Here is a tiny trained network, its code and every weight. The questions are about switching its units off for an input and a target symbol, where a switched-off unit gives its printed mean instead of its output.

import numpy as np


def w(rows, s, z=0):
    codes = np.array(rows[::2]) - 128.0
    scale = np.full(codes.shape[1], s)
    scale[-1] = z or s
    return codes * scale


def f(y):
    return np.maximum(y, 0)


def softmax(a):
    e = np.exp(a - a.max(-1, keepdims=True))
    return e / e.sum(-1, keepdims=True)


def log_softmax(a):
    a = a - a.max(-1, keepdims=True)
    return a - np.log(np.exp(a).sum(-1, keepdims=True))


def net(x, mask):
    ids = ['βγδθξπω'.index(c) for c in x.split()]
    T = len(ids)
    res = E[ids] + P[:T]
    u = 0
    for l in range(2):
        q, k, v = (res @ M[l].T for M in (Q, K, V))
        z = softmax(np.where(np.tri(T) > 0, q @ k.T / 3**0.5, -1e9)) @ v
        res = res + np.where(mask[u], z, O[l][:, -1]) @ O[l][:, :-1]
        u += 1
        y = f(res @ A[l][:, :-1].T + A[l][:, -1])
        res = res + np.where(mask[u : u + 4], y, B[l][:, -1]) @ B[l][:, :-1]
        u += 4
    return log_softmax(res[-1] @ U[:, :-1].T + U[:, -1])


Q, K, V, O, A, B = {}, {}, {}, {}, {}, {}
E = w([
[171,217,139,164,181,133,122,199,97],'β',
[98,129,139,96,182,89,72,237,200],'γ',
[68,149,17,109,129,236,153,206,154],'δ',
[143,123,90,69,206,91,150,85,127],'θ',
[151,144,202,113,95,105,245,151,173],'ξ',
[67,101,193,235,185,103,160,152,47],'π',
[130,116,218,86,97,204,83,50,110],'ω',
],0.011)
P = w([
[132,254,109,171,82,71,83,108,150],'0',
[89,223,114,120,105,74,92,137,120],'1',
[74,196,113,98,110,79,104,125,134],'2',
[93,181,126,94,130,96,107,136,139],'3',
[109,165,129,85,139,115,115,139,152],'4',
[103,147,137,93,151,120,125,146,146],'5',
[121,132,139,87,162,136,131,149,145],'6',
[126,115,140,100,175,146,140,150,147],'7',
[140,102,143,101,184,159,148,151,134],'8',
[142,86,158,104,190,166,155,147,135],'9',
[155,66,151,104,189,178,159,164,124],'10',
[165,57,159,114,201,189,175,161,123],'11',
[182,47,162,119,208,202,170,173,130],'12',
[183,29,164,122,208,206,180,176,132],'13',
],0.0079)
Q[0] = w([
[134,125,103,172,4,131,100,54,75],'L0H1',
[111,142,102,152,147,88,130,177,132],'L0H1',
[111,149,148,77,146,143,110,134,153],'L0H1',
],0.014)
K[0] = w([
[108,249,121,127,108,92,108,118,138],'L0H1',
[133,104,103,144,147,134,172,161,135],'L0H1',
[147,94,136,113,126,153,163,100,112],'L0H1',
],0.016)
V[0] = w([
[104,129,181,176,88,163,219,27,30],'L0H1',
[190,69,243,193,122,36,108,119,147],'L0H1',
[55,53,45,255,207,88,124,205,107],'L0H1',
],0.0047)
O[0] = w([
[2,172,131,51,151,142,169,120,69,4],'L0H1',
[157,161,136,50,88,162,91,45,67,111],'L0H1',
[149,181,160,167,174,184,117,76,241,106],'L0H1',
],0.007,0.0026)
A[0] = w([
[151,145,2,63,155,116,130,85,104,176],'L0N1',
[105,155,122,101,213,75,22,195,202,229],'L0N2',
[122,92,160,127,178,78,233,161,72,238],'L0N3',
[145,26,165,52,160,141,95,111,128,253],'L0N4',
],0.0052,0.0027)
B[0] = w([
[182,206,7,133,175,157,138,47,95,148],'L0N1',
[96,165,94,78,161,104,95,255,110,254],'L0N2',
[149,100,144,131,208,48,208,197,120,182],'L0N3',
[119,50,125,28,191,188,110,136,121,202],'L0N4',
],0.0056,0.0087)
Q[1] = w([
[90,141,141,163,24,131,48,4,150],'L1H1',
[216,125,136,164,130,162,74,101,199],'L1H1',
[111,118,168,121,95,154,137,73,85],'L1H1',
],0.012)
K[1] = w([
[82,251,90,113,90,89,93,125,112],'L1H1',
[175,239,13,84,185,73,108,254,204],'L1H1',
[68,173,136,160,45,97,73,157,99],'L1H1',
],0.009)
V[1] = w([
[150,156,49,122,183,71,168,96,152],'L1H1',
[89,141,88,111,154,143,2,165,110],'L1H1',
[110,164,157,144,62,82,168,221,198],'L1H1',
],0.0065)
O[1] = w([
[208,156,145,35,54,117,234,174,212,204],'L1H1',
[111,73,254,167,90,176,102,144,117,249],'L1H1',
[218,94,106,99,224,193,83,76,145,94],'L1H1',
],0.0058,0.0021)
A[1] = w([
[72,184,115,33,136,254,117,75,163,248],'L1N1',
[197,90,150,153,202,118,170,80,116,162],'L1N2',
[212,137,189,88,78,189,106,15,179,211],'L1N3',
[73,174,77,170,176,41,97,169,141,212],'L1N4',
],0.0052,0.0014)
B[1] = w([
[118,216,146,245,196,107,92,170,131,180],'L1N1',
[105,191,164,170,149,94,95,166,153,178],'L1N2',
[96,195,128,244,47,42,208,12,3,143],'L1N3',
[62,84,82,186,174,81,207,86,98,253],'L1N4',
],0.0059,0.0056)
U = w([
[141,254,145,219,141,105,136,128,124,220],'β',
[103,93,139,88,164,140,96,156,155,177],'γ',
[122,132,54,189,90,199,136,147,143,4],'δ',
[194,106,37,74,154,108,140,75,111,91],'θ',
[150,133,152,92,49,106,205,148,174,101],'ξ',
[68,82,145,194,133,110,127,102,94,119],'π',
[170,111,174,105,116,179,30,117,97,118],'ω',
],0.0074,0.0038)

Each question gives the input, a string of symbols that net reads in full, and the target symbol t.
The units are the heads (3 rows each of Q, K, V and O) and the neurons (one row each of A and B). Each row of codes is followed by its name. A weight is (code - 128) times the scale printed after its matrix; where a second scale follows, it is the last column's (O, A, B and U).
mask holds one flag per unit, layer by layer, with each layer's heads first. A switched-off unit (its flag False) gives its mean, the last column of its rows in O or B, instead of its output. The means were averaged over made-up inputs and are rounded, as every weight is.
A unit's drop is (log p(t) with every unit on - log p(t) with that unit switched off) / (log p(t) with every unit on - log p(t) with every unit switched off).
The circuit of an input: a set's keep is (log p(t) with only the set's units on - log p(t) with every unit switched off) / (log p(t) with every unit on - log p(t) with every unit switched off). Starting from all 10 units, units are removed one at a time, each time the one whose removal leaves the highest keep (on an exact tie, the one counted first), for as long as the keep stays at least 0.8.
units of the circuit, in order: the units of the circuit, biggest drop first
unit that matters most: the unit with the biggest drop
k most important neurons: the k neurons with the biggest drops, biggest first
top k neurons in layer l: the k neurons of layer l with the biggest drops, biggest first
drop of u: that unit's drop, to one decimal
input θ γ γ γ β γ, target ω: units of the circuit, in order : (L1H1, L0H1, L0N3)
input γ θ γ γ γ β ω γ θ ω δ, target π: units of the circuit, in order : (L1H1, L0H1, L0N4)
input γ ξ ξ ω π ξ γ ω θ γ β ω ω ω, target π: most important neuron : (L0N2)
input ω γ π ξ γ θ θ π γ γ γ γ θ β, target ξ: units of the circuit, in order : (L1H1, L0N1, L0N3)
input π θ π ξ γ π θ, target β: units of the circuit, in order : (L1N1, L0H1, L0N1)
input γ ξ γ, target θ: units of the circuit, in order : (L1H1, L0N2, L1N4)
input θ ξ π ω θ γ θ θ θ, target ξ: units of the circuit, in order : (L1H1, L0N1)
input γ ω θ, target π: units of the circuit, in order : (L1H1, L0H1)
input ω γ γ θ ξ ω ξ, target π: units of the circuit, in order : (L0H1, L1H1)
input ω δ ξ γ γ γ π δ, target β: units of the circuit, in order : (L1N1, L0H1)
input θ π π ω ω γ γ γ ω ω γ θ β, target ξ: 2 most important neurons : (L0N3, L0N1)
input π θ γ θ ω ξ, target π: 3 most important neurons : (L0N4, L0N3, L0N1)
input γ θ ξ γ γ γ γ, target ω: 2 most important neurons : (L0N3, L1N4)
input γ γ ω π β ξ δ, target β: unit that matters most : L1N1
input θ ξ γ ω π θ θ θ θ ξ θ ξ, target θ: 2 most important neurons : (L0N3, L0N2)
input π ξ γ γ γ γ θ θ π θ, target β: units of the circuit, in order : (L0H1, L1N1, L0N1)
input ξ γ ω π γ γ θ γ, target ξ: 2 most important neurons : (L0N1, L0N2)
input θ γ γ θ π ω ξ π θ θ θ δ, target ξ: 2 most important neurons : (L0N4, L0N1)
input θ ξ ξ θ θ γ, target ξ: top 2 neurons in layer 0 : (L0N4, L0N1)
input γ θ γ γ γ ω, target β: 4 most important neurons : (L1N3, L0N2, L1N1, L0N3)
input δ γ θ, target ξ: units of the circuit, in order : (L1H1)
input γ β γ ξ γ θ γ γ δ θ δ, target ξ: units of the circuit, in order : (L1H1, L0N1)
input γ ξ ξ β γ ω γ, target π: drop of L1N4 : 0.4
input γ ξ ξ, target θ: drop of L1N2 : -0.1
input γ θ γ π θ θ ξ ξ γ, target θ: drop of L0N3 : 0.1
